What each symbol does to the points:
* | § @ + & ^
Q298 | Q167 Q822 Q734 Q219 Q773
Q318 | Q265 Q798 Q782 Q402 Q556
Q591 | Q30 Q598 Q619 Q363 Q135
Q179 | Q183 Q799 Q62 Q903 Q55
Q184 | Q832 Q556 Q604 Q318 Q265
Q886 | Q546 Q86 Q551 Q435 Q535
Q67 | Q334 Q734 Q183 Q23 Q274
Q73 | Q609 Q739 Q350 Q523 Q572
Q456 | Q968 Q320 Q243 Q538 Q244
Q551 | Q589 Q708 Q184 Q20 Q699
Q167 | Q10 Q219 Q23 Q773 Q298
Q93 | Q449 Q472 Q79 Q332 Q146
Q215 | Q351 Q934 Q822 Q297 Q619
Q779 | Q14 Q449 Q736 Q201 Q495
Q589 | Q798 Q20 Q832 Q699 Q551
Q799 | Q903 Q67 Q585 Q334 Q463
Q817 | Q455 Q84 Q591 Q578 Q204
Q797 | Q686 Q971 Q578 Q636 Q211
Q523 | Q572 Q604 Q159 Q605 Q739
Q11 | Q360 Q408 Q456 Q921 Q938
Q237 | Q408 Q597 Q733 Q390 Q757
Q721 | Q328 Q770 Q940 Q946 Q852
Q967 | Q826 Q10 Q463 Q502 Q709
Q158 | Q138 Q736 Q211 Q71 Q986
Q870 | Q339 Q257 Q510 Q607 Q345
Q339 | Q751 Q607 Q770 Q345 Q870
Q229 | Q104 Q184 Q523 Q832 Q647
Q642 | Q971 Q138 Q862 Q684 Q394
Q17 | Q39 Q204 Q930 Q817 Q455
Q274 | Q67 Q826 Q179 Q734 Q23
Q945 | Q350 Q309 Q345 Q426 Q159
Q438 | Q731 Q339 Q721 Q751 Q302
Q135 | Q591 Q39 Q297 Q598 Q363
Q350 | Q137 Q426 Q870 Q159 Q945
Q972 | Q549 Q619 Q773 Q215 Q351
Q198 | Q62 Q313 Q408 Q585 Q64
Q71 | Q986 Q672 Q971 Q714 Q736
Q265 | Q184 Q402 Q424 Q556 Q318
Q64 | Q198 Q205 Q237 Q313 Q585
Q619 | Q215 Q255 Q628 Q934 Q297
Q468 | Q493 Q351 Q167 Q972 Q549
Q204 | Q817 Q867 Q135 Q84 Q578
Q297 | Q619 Q737 Q493 Q255 Q934
Q201 | Q495 Q146 Q672 Q93 Q449
Q426 | Q159 Q609 Q257 Q958 Q309
Q109 | Q676 Q945 Q751 Q350 Q137
Q598 | Q363 Q455 Q255 Q17 Q39
Q244 | Q456 Q733 Q546 Q320 Q538
Q39 | Q598 Q817 Q737 Q455 Q17
Q610 | Q791 Q328 Q93 Q173 Q625
Q304 | Q867 Q686 Q17 Q284 Q862
Q449 | Q201 Q332 Q706 Q146 Q93
Q605 | Q739 Q782 Q309 Q424 Q604
Q62 | Q89 Q585 Q921 Q64 Q198
Q363 | Q135 Q17 Q934 Q39 Q598
Q424 | Q604 Q229 Q609 Q104 Q782
Q284 | Q862 Q211 Q817 Q797 Q686
Q408 | Q921 Q390 Q320 Q757 Q237
Q257 | Q607 Q137 Q438 Q109 Q676
Q708 | Q20 Q546 Q556 Q243 Q504
Q604 | Q605 Q104 Q958 Q782 Q424
Q647 | Q229 Q265 Q739 Q184 Q832
Q146 | Q93 Q940 Q595 Q472 Q332
Q862 | Q304 Q797 Q455 Q686 Q284
Q585 | Q64 Q183 Q757 Q205 Q313
Q351 | Q972 Q297 Q219 Q619 Q215
Q495 | Q779 Q93 Q714 Q449 Q201
Q714 | Q736 Q79 Q394 Q706 Q672
Q971 | Q636 Q684 Q304 Q394 Q642
Q791 | Q615 Q173 Q449 Q625 Q610
Q173 | Q625 Q852 Q332 Q721 Q328
Q345 | Q870 Q676 Q321 Q257 Q607
Q615 | Q940 Q625 Q201 Q610 Q791
Q826 | Q734 Q502 Q799 Q709 Q967
Q219 | Q773 Q493 Q967 Q628 Q822
Q137 | Q109 Q159 Q339 Q945 Q350
Q684 | Q394 Q986 Q686 Q158 Q138
Q546 | Q243 Q435 Q589 Q535 Q886
Q138 | Q684 Q71 Q797 Q986 Q158
Q609 | Q958 Q523 Q137 Q572 Q73
Q435 | Q535 Q456 Q20 Q968 Q86
Q79 | Q706 Q779 Q158 Q14 Q595
Q556 | Q318 Q589 Q104 Q798 Q402
Q402 | Q556 Q551 Q229 Q589 Q798
Q751 | Q302 Q345 Q946 Q870 Q339
Q773 | Q298 Q628 Q826 Q822 Q219
Q30 | Q930 Q363 Q215 Q135 Q591
Q159 | Q945 Q958 Q607 Q309 Q426
Q798 | Q402 Q699 Q647 Q551 Q589
Q313 | Q585 Q179 Q390 Q183 Q205
Q14 | Q595 Q201 Q71 Q495 Q779
Q706 | Q672 Q14 Q138 Q595 Q79
Q628 | Q822 Q549 Q502 Q468 Q493
Q334 | Q463 Q23 Q205 Q274 Q67
Q867 | Q84 Q284 Q39 Q862 Q304
Q597 | Q390 Q198 Q11 Q62 Q89
Q822 | Q219 Q468 Q709 Q493 Q628
Q852 | Q721 Q510 Q615 Q770 Q946
Q734 | Q23 Q709 Q903 Q967 Q826
Q309 | Q426 Q73 Q676 Q609 Q958
Q549 | Q468 Q215 Q298 Q351 Q972
Q930 | Q737 Q135 Q351 Q591 Q30
Q770 | Q946 Q731 Q610 Q321 Q510
Q472 | Q332 Q791 Q779 Q615 Q940
Q211 | Q797 Q642 Q84 Q971 Q636
Q321 | Q510 Q302 Q173 Q438 Q731
Q23 | Q274 Q967 Q55 Q826 Q734
Q320 | Q538 Q360 Q535 Q580 Q733
Q699 | Q551 Q504 Q265 Q708 Q20
Q736 | Q71 Q706 Q642 Q672 Q714
Q709 | Q967 Q167 Q334 Q10 Q502
Q595 | Q79 Q495 Q986 Q779 Q14
Q302 | Q438 Q870 Q852 Q339 Q751
Q205 | Q313 Q55 Q597 Q179 Q183
Q183 | Q205 Q903 Q89 Q55 Q179
Q686 | Q284 Q636 Q204 Q211 Q797
Q737 | Q255 Q591 Q972 Q30 Q930
Q535 | Q886 Q968 Q699 Q86 Q435
Q607 | Q345 Q109 Q731 Q676 Q257
Q968 | Q86 Q538 Q504 Q244 Q456
Q20 | Q699 Q243 Q318 Q504 Q708
Q572 | Q73 Q605 Q945 Q739 Q523
Q243 | Q504 Q535 Q798 Q886 Q546
Q578 | Q204 Q304 Q363 Q867 Q84
Q84 | Q578 Q862 Q598 Q304 Q867
Q580 | Q733 Q938 Q86 Q11 Q360
Q502 | Q709 Q298 Q67 Q167 Q10
Q455 | Q17 Q578 Q30 Q204 Q817
Q463 | Q799 Q274 Q313 Q67 Q334
Q986 | Q158 Q714 Q636 Q736 Q71
Q946 | Q852 Q321 Q791 Q510 Q770
Q493 | Q628 Q972 Q10 Q549 Q468
Q510 | Q770 Q438 Q625 Q731 Q321
Q940 | Q472 Q610 Q495 Q791 Q615
Q55 | Q179 Q463 Q198 Q799 Q903
Q625 | Q610 Q721 Q146 Q328 Q173
Q731 | Q321 Q751 Q328 Q302 Q438
Q504 | Q708 Q886 Q402 Q546 Q243
Q104 | Q782 Q832 Q572 Q647 Q229
Q782 | Q424 Q647 Q73 Q229 Q104
Q733 | Q320 Q11 Q435 Q360 Q580
Q934 | Q297 Q930 Q468 Q737 Q255
Q255 | Q934 Q30 Q549 Q930 Q737
Q10 | Q502 Q773 Q274 Q298 Q167
Q360 | Q580 Q921 Q968 Q938 Q11
Q832 | Q647 Q318 Q605 Q265 Q184
Q676 | Q257 Q350 Q302 Q137 Q109
Q672 | Q714 Q595 Q684 Q79 Q706
Q328 | Q173 Q946 Q472 Q852 Q721
Q921 | Q938 Q757 Q538 Q237 Q408
Q739 | Q523 Q424 Q426 Q604 Q605
Q903 | Q55 Q334 Q64 Q463 Q799
Q89 | Q597 Q64 Q938 Q198 Q62
Q332 | Q146 Q615 Q14 Q940 Q472
Q390 | Q757 Q62 Q360 Q89 Q597
Q958 | Q309 Q572 Q109 Q73 Q609
Q538 | Q244 Q580 Q886 Q733 Q320
Q636 | Q211 Q394 Q867 Q642 Q971
Q394 | Q642 Q158 Q284 Q138 Q684
Q86 | Q435 Q244 Q708 Q456 Q968
Q757 | Q237 Q89 Q580 Q597 Q390
Q938 | Q11 Q237 Q244 Q408 Q921

The rows follow the links: the fewer symbols apart two points are, the more alike their rows tend to be.

Each row is also shifted at random along 6 hidden directions that mean nothing.

Each row, then its point:
-380 -224 -73 -8 21 -240 60 -235 -390 -214 236 19 1 -61 -255 381 -715 -2 -51 187 -358 145 144 171 -64 119 -67 336 198 297 44 -262 147 157 -295 -63 -41 -266 63 152 61 150 254 -122
point: Q205
88 190 -242 -62 -104 194 21 -230 317 -216 191 -80 -35 198 272 342 -179 46 9 229 233 -63 256 180 -30 -190 -154 45 -210 255 -363 -167 -288 -269 -167 -167 -123 193 69 209 -28 -151 -96 -192
point: Q523
-467 62 -214 -31 -134 93 -50 358 75 396 218 132 375 -532 -104 98 -429 91 3 -254 75 -57 -255 -25 -168 -124 190 151 -96 21 17 -348 -195 124 65 198 8 86 -34 -259 -47 -72 -182 285
point: Q138
1004 -228 162 -197 129 -262 149 137 -421 244 -166 23 143 146 -316 -173 55 -79 -4 9 -361 -188 -72 -55 41 241 -9 100 342 -254 -159 113 310 131 110 90 143 -377 -104 -51 -66 5 114 55
point: Q734
-189 83 45 51 152 141 -103 253 185 240 -169 126 -12 79 105 -362 399 -104 -43 -266 214 134 -347 -190 107 -73 176 13 -133 -316 292 277 -4 229 230 219 105 229 -19 -251 83 242 -178 226
point: Q79
-374 -118 199 148 355 -116 -77 286 -148 189 -170 100 22 370 -152 -272 209 -69 -38 -293 -100 371 -330 -212 436 121 207 -55 97 -258 352 314 228 -40 261 225 -60 -53 87 -243 165 362 24 231
point: Q455
408 -103 30 -91 58 -112 -22 -253 -203 -261 -96 -139 -52 -361 -42 213 -212 83 18 267 -175 -201 327 62 76 74 -142 -3 130 206 104 -222 90 57 -215 -198 106 -141 -207 255 -94 -67 176 -236
point: Q580
573 -121 41 -20 -131 -185 86 -216 -239 -112 200 -149 25 16 -142 153 -212 86 6 223 -236 7 308 93 -171 123 -172 -16 174 154 -352 -130 86 -174 -174 -170 -158 -280 186 193 -7 -195 160 -165
point: Q237
-479 -179 118 -169 -72 -223 -2 166 -339 164 -54 58 99 15 -343 -24 -207 84 -30 -165 -300 -270 -168 -72 -243 150 114 104 204 -19 45 -213 189 389 28 71 165 -220 -158 -164 -79 -99 153 163
point: Q215
528 139 19 219 330 269 -401 78 362 71 -224 -107 64 -683 376 -341 405 96 2 -60 396 341 26 -334 414 -176 132 -114 -260 -233 812 144 -65 275 44 55 20 408 2 -86 131 397 -299 86
point: Q510
-449 -30 172 245 251 -49 -188 339 11 244 25 33 107 -780 -88 -249 189 105 9 -309 0 430 -231 -290 335 29 209 -125 -15 -202 150 232 107 -232 304 163 -238 12 289 -283 139 177 -59 296
point: Q686
-6 195 -14 -28 68 259 -64 -184 406 -210 -171 -13 -319 930 393 -222 574 -90 -63 49 369 1 19 -47 -7 -159 -32 -31 -256 -94 73 317 -134 213 -2 -49 106 349 -12 61 57 119 -151 -93
point: Q676
-504 109 -91 169 -130 109 0 307 166 290 58 151 184 -374 -8 -75 -49 -42 6 -265 147 75 -310 -13 -44 -93 171 -77 -100 -99 283 -29 -135 -72 145 211 -8 137 -32 -234 21 32 -162 232
point: Q736
-614 79 -31 23 46 91 -95 249 166 238 183 128 90 415 13 -143 29 35 -64 -258 121 264 -283 -142 -90 -86 173 135 -150 -125 -160 114 -71 116 150 178 -140 137 292 -258 132 81 -135 279
point: Q71
-766 -166 92 62 -191 -283 261 -207 -375 -314 77 58 -222 189 -285 247 -277 -109 1 93 -365 -47 15 280 -152 195 -92 -33 244 240 -110 -9 182 -233 -97 -74 -17 -305 -19 142 -32 -97 359 -142
point: Q903
-338 194 -99 178 76 239 -169 187 346 93 -281 31 103 436 231 5 97 28 -5 -157 339 54 -103 -77 401 -199 170 -309 -251 -34 709 -98 -223 -142 120 91 65 378 -305 -96 33 166 -228 111
point: Q791
-114 282 -134 381 -487 184 306 -226 382 -315 250 -37 -150 -371 254 251 149 -112 97 170 275 89 201 390 -94 -142 -204 -534 -185 230 -394 101 -361 -1196 18 -190 -354 126 164 241 -41 -393 -52 -231
point: Q572
-237 49 -231 -308 -103 69 -40 398 45 526 300 107 427 -253 -159 92 -450 159 -7 -234 32 -237 -253 -96 -358 -106 142 372 -80 -23 -496 -386 -165 326 82 172 7 24 64 -281 -96 -214 -204 308
point: Q394
213 -75 137 177 33 -97 154 379 -134 393 -25 159 159 -207 -228 -301 254 -138 35 -267 -121 187 -378 -60 130 147 159 -128 141 -367 -86 332 149 -359 333 251 -106 -185 131 -258 53 63 -38 257
point: Q17
-784 41 291 -196 22 -25 -138 243 37 163 -207 16 -173 202 -56 -374 586 166 0 -358 51 -242 -241 -326 -186 53 150 -157 -28 -202 -258 185 101 271 331 58 86 65 20 -313 -42 -249 14 234
point: Q636
332 -134 84 113 -351 -211 256 287 -295 413 69 118 284 168 -377 -170 -52 -73 12 -205 -281 -124 -229 63 -340 183 73 -179 269 -185 -162 -21 120 -250 171 157 -35 -351 2 -173 -30 -241 57 164
point: Q619
-217 -183 193 186 -106 -257 184 -235 -358 -278 -6 -3 -219 -382 -230 25 -28 -111 28 121 -327 123 77 143 -59 225 -102 -129 248 95 93 168 251 -189 -91 -75 -38 -313 55 145 23 28 321 -153
point: Q183
-340 -208 185 240 86 -256 -60 174 -347 141 47 31 112 -574 -305 -109 -147 62 0 -162 -309 302 -137 -145 109 164 125 -55 222 -54 338 29 252 -25 87 98 -125 -222 138 -143 101 155 147 159
point: Q351
-105 142 -120 -302 -42 150 -103 -320 210 -322 2 -156 -176 642 252 264 -62 157 -25 242 202 -335 336 45 -188 -154 -173 87 -186 290 -298 -265 -209 231 -212 -252 79 196 -102 218 -86 -240 -25 -227
point: Q424
-360 -108 187 -130 -6 -190 -42 -386 -194 -463 -76 -180 -350 -239 -34 157 25 152 23 221 -189 -186 358 19 -86 130 -153 -98 102 288 -120 -88 153 82 -173 -292 35 -153 -38 229 -74 -197 292 -269
point: Q938
-170 278 -157 153 -302 261 31 104 437 72 168 0 104 728 234 70 80 85 3 -81 351 58 -9 55 -109 -214 2 -320 -258 61 -220 -56 -360 -517 111 -27 -244 245 132 -29 23 -264 -236 63
point: Q852
-200 154 -152 193 154 222 -129 236 336 166 0 88 160 -80 196 14 -1 -19 15 -154 308 286 -181 -36 386 -178 133 -97 -243 -73 296 26 -218 -292 147 142 -139 301 37 -120 92 223 -258 160
point: Q940
601 125 73 40 -89 126 -65 -263 210 -252 -215 -170 -197 -78 281 -110 448 81 25 179 205 -175 318 -56 -32 -60 -139 -331 -111 29 149 49 -81 -26 -74 -204 81 162 -155 203 -61 -166 -38 -238
point: Q104
32 135 -76 -243 392 227 -237 -263 304 -282 -29 -103 -273 484 401 35 227 11 -61 189 325 130 171 -101 218 -179 -95 342 -274 43 -182 189 -119 389 -126 -108 13 335 133 118 100 244 -109 -131
point: Q958
21 -123 -35 233 -49 -110 170 352 -199 372 -28 208 337 389 -298 -51 -253 -175 -13 -243 -188 179 -347 78 146 100 174 -87 162 -157 364 5 94 -263 161 256 -27 -188 -74 -210 56 184 -37 237
point: Q135
-462 -103 -61 -37 69 -100 93 316 -154 293 76 185 225 462 -267 54 -312 -96 -20 -216 -155 84 -331 33 95 57 153 176 87 -71 -71 -42 62 -49 130 219 -30 -119 17 -217 48 129 14 241
point: Q39
153 -213 191 -146 196 -280 82 62 -401 83 144 -17 -4 -831 -313 -67 -24 48 33 -28 -376 85 -11 -92 11 233 -29 219 261 -99 -637 191 295 -63 109 1 -137 -375 297 -75 -4 -79 208 38
point: Q709
753 -146 131 -43 -87 -208 75 -195 -265 -73 63 -130 -43 -364 -137 -61 27 63 8 176 -254 -63 253 -7 -215 165 -155 -5 219 17 -260 19 190 55 -114 -151 -35 -297 118 156 -29 -162 170 -135
point: Q597
-195 2 -70 7 305 54 -273 -459 74 -463 220 -162 -228 369 255 221 -250 99 -90 322 66 443 370 -22 123 -94 -136 364 -130 286 62 -3 -26 325 -373 -217 -160 170 360 262 203 336 66 -231
point: Q402
525 56 -111 157 -105 85 -44 -301 116 -255 -3 -128 -16 840 208 139 -142 16 -47 284 110 120 323 109 11 -84 -127 -111 -71 183 350 -128 -103 -12 -275 -164 -24 98 -66 269 77 99 -35 -239
point: Q556
-128 141 -258 -96 -123 207 91 323 251 344 4 206 281 693 46 37 -154 -120 -9 -185 220 -192 -311 84 -66 -177 131 95 -180 -94 26 -152 -241 20 116 218 124 192 -220 -190 -58 -6 -256 201
point: Q495
65 -295 175 -60 334 -259 -77 -13 -442 -70 -394 4 -13 372 -236 0 -197 -67 -28 32 -364 -68 -23 -67 384 205 67 67 280 -20 746 -88 356 403 -74 53 283 -227 -399 17 -7 378 210 -32
point: Q274
-131 -45 90 268 100 -60 -24 413 -47 351 -44 100 242 -249 -162 -171 67 7 30 -309 -49 282 -290 -122 341 51 203 -260 64 -235 275 118 83 -407 309 204 -166 -52 76 -262 82 131 -76 286
point: Q304
-459 -233 79 -126 116 -263 -58 90 -379 78 160 -13 142 -229 -348 179 -471 189 -20 -54 -381 24 8 -94 -14 152 59 210 224 145 -234 -248 207 115 -26 2 -103 -291 135 -73 -5 -40 201 108
point: Q219
-483 -49 -14 -52 261 7 -182 -499 -16 -587 -102 -115 -347 191 211 239 -207 -21 -59 327 16 113 303 82 216 -38 -110 232 -72 313 497 -67 38 457 -382 -193 145 149 -130 293 63 342 185 -296
point: Q708
545 -68 42 78 -254 -127 157 -214 -167 -212 -76 -122 -13 413 -78 169 -110 32 34 236 -184 -190 307 168 -63 100 -178 -328 176 178 2 -179 31 -385 -119 -209 -17 -211 -174 266 -76 -254 165 -253
point: Q360
-247 -144 -39 -9 -77 -157 91 265 -265 296 -19 163 239 268 -335 12 -351 -62 -28 -199 -249 -66 -285 30 -62 103 148 91 180 -68 274 -179 108 136 59 210 120 -206 -177 -180 -18 72 42 200
point: Q737
365 -56 57 344 -26 -106 134 -293 -108 -350 34 -100 -142 255 21 201 -67 -79 32 282 -105 326 299 237 281 81 -158 -293 108 155 119 123 49 -678 -131 -171 -235 -136 97 300 99 71 171 -275
point: Q244
-450 162 -120 155 182 259 -257 146 352 42 -214 11 96 -578 254 48 -20 64 22 -125 341 79 -79 -114 431 -217 163 -155 -268 56 722 -193 -216 -10 62 77 83 408 -249 -104 0 209 -232 95
point: Q610
-85 -262 359 -121 408 -289 -199 59 -426 -8 -294 -79 -88 513 -252 -205 130 119 -58 -79 -337 78 22 -297 289 241 110 20 259 -96 217 98 410 345 94 -3 68 -238 -15 -97 76 206 211 78
point: Q167
401 -191 31 40 -158 -209 143 -177 -366 -83 24 -23 56 -156 -224 112 -312 -53 -25 162 -334 -95 146 142 -158 165 -74 18 253 105 168 -156 168 71 -204 -78 83 -308 -143 154 -31 -22 199 -140
point: Q585
-387 195 -318 -229 66 254 -40 242 308 240 186 105 236 366 131 214 -289 25 -23 -128 268 -113 -188 36 8 -232 90 295 -248 45 -346 -219 -321 67 55 129 -15 250 -4 -159 -18 -41 -266 185
point: Q472
-36 -109 -110 72 199 -56 -41 -352 -116 -424 34 -78 -98 -689 64 408 -505 -56 16 343 -115 144 289 196 334 -22 -136 182 26 316 393 -180 14 -11 -348 -156 15 -6 -117 308 17 291 159 -266
point: Q86
-233 -85 132 -39 15 -116 140 309 -168 289 -72 161 56 529 -239 -216 171 -117 -13 -255 -136 -25 -368 -61 -34 124 134 14 127 -252 -138 215 154 -41 262 205 38 -166 21 -242 25 -1 23 218
point: Q598
-46 83 30 -34 309 122 -291 -352 201 -392 93 -219 -280 -140 337 45 163 174 -32 229 204 263 370 -130 173 -110 -126 148 -188 168 -147 115 -40 171 -170 -221 -177 225 311 199 123 136 -21 -200
point: Q782
109 -219 176 220 92 -285 150 -108 -385 -123 89 34 -103 -198 -255 -31 -61 -167 14 70 -362 373 -9 106 144 248 -60 18 271 -46 -13 298 285 -294 -9 19 -187 -337 235 75 133 202 245 -57
point: Q799

From each start, follow one symbol. Which point do you reach?
Answer with the point's name.
start 176 69 -14 -220 -156 44 70 -431 85 -367 33 -105 -344 848 190 32 216 -29 -42 294 56 -219 254 118 -398 -20 -234 135 -63 128 -478 98 -32 269 -220 -217 95 31 61 251 -45 -188 119 -288
§: Q589
start -351 -155 13 -202 251 -117 -193 -365 -209 -470 -234 -164 -189 789 10 384 -409 125 -45 307 -179 -186 365 30 271 43 -79 97 81 382 473 -375 103 398 -325 -218 200 -18 -344 271 -39 164 230 -287
@: Q11
start -774 -213 282 174 58 -266 -120 87 -365 -40 -250 -7 -57 -105 -288 -81 -64 110 0 -159 -293 64 -73 -160 170 194 148 -253 217 46 689 -91 294 137 53 19 84 -182 -181 -115 13 131 245 92
&: Q351
start 587 153 -147 0 -52 176 7 -204 258 -148 235 -117 18 537 251 167 -26 75 -17 235 227 124 290 74 -30 -156 -176 1 -177 146 -486 -10 -225 -321 -124 -179 -250 128 268 204 63 -138 -121 -184
@: Q104
start -344 47 10 245 37 63 -109 298 113 292 30 82 148 112 -22 -229 120 21 -36 -305 115 312 -273 -165 71 -51 186 -130 -87 -191 277 103 -33 -68 189 183 -133 122 161 -277 126 146 -170 273
@: Q736
start -335 127 -133 -44 -378 101 117 336 142 385 149 146 233 -472 -75 -88 -34 0 30 -287 120 -268 -317 21 -398 -79 121 -50 -85 -110 -242 -137 -198 -55 175 168 42 47 -58 -244 -128 -321 -170 248
§: Q158
start 420 232 -128 -333 -21 249 58 -174 360 -113 -16 -34 -196 -67 336 -28 365 -64 23 144 300 -361 94 63 -220 -157 -162 165 -224 -38 -606 148 -209 136 -26 -102 139 214 -41 108 -135 -210 -147 -141
+: Q676
start 732 74 48 121 168 113 -186 -256 192 -225 -10 -203 -121 -685 292 -102 260 98 10 220 191 214 353 -94 156 -70 -127 -90 -121 18 170 132 -40 6 -131 -199 -90 152 140 194 66 104 -82 -193
§: Q104
start 179 80 39 174 46 64 -91 -381 172 -384 263 -181 -258 277 268 -1 184 74 -44 251 129 459 352 3 -13 -64 -203 -12 -114 135 -317 271 -58 -203 -171 -226 -353 95 534 237 189 38 31 -208
@: Q402
start 25 -18 -143 -10 -67 38 53 -388 -24 -388 -82 -47 -144 147 117 319 -311 -112 2 324 -11 -159 259 253 0 -51 -144 60 -15 294 414 -216 -72 162 -351 -149 200 51 -328 315 -61 102 100 -302
&: Q546
start -41 4 -60 -114 -75 -7 107 -409 -26 -446 -47 -59 -281 909 104 251 -102 -83 -32 305 -33 -176 249 237 -102 -1 -179 81 6 254 -99 -34 -17 87 -275 -176 118 -20 -128 305 -33 -21 160 -293
&: Q535
start -582 6 -43 229 120 58 -222 331 82 273 24 68 265 310 -45 -55 -228 112 -67 -265 82 349 -230 -185 240 -93 228 -35 -99 -50 567 -138 -44 73 93 183 -97 155 36 -263 142 283 -146 277
@: Q986
start -419 -204 78 -222 -1 -273 2 113 -377 140 280 -2 120 373 -381 159 -419 182 -48 -77 -359 -6 -5 -61 -237 166 16 250 204 104 -603 -182 168 96 0 -2 -172 -322 270 -112 20 -186 192 117
&: Q468
start 245 208 -215 218 -60 281 71 -108 383 -106 148 34 3 -365 334 103 32 -180 25 127 351 233 47 208 111 -186 -70 -35 -232 22 69 130 -283 -378 -75 1 -118 272 78 128 51 118 -206 -98
^: Q945
start 165 18 103 182 -185 -40 235 -384 8 -453 -35 -67 -368 171 115 62 281 -186 24 278 -27 41 224 252 -38 62 -216 -260 60 102 -105 285 23 -457 -94 -186 -65 -64 17 296 -4 -84 189 -323
&: Q435
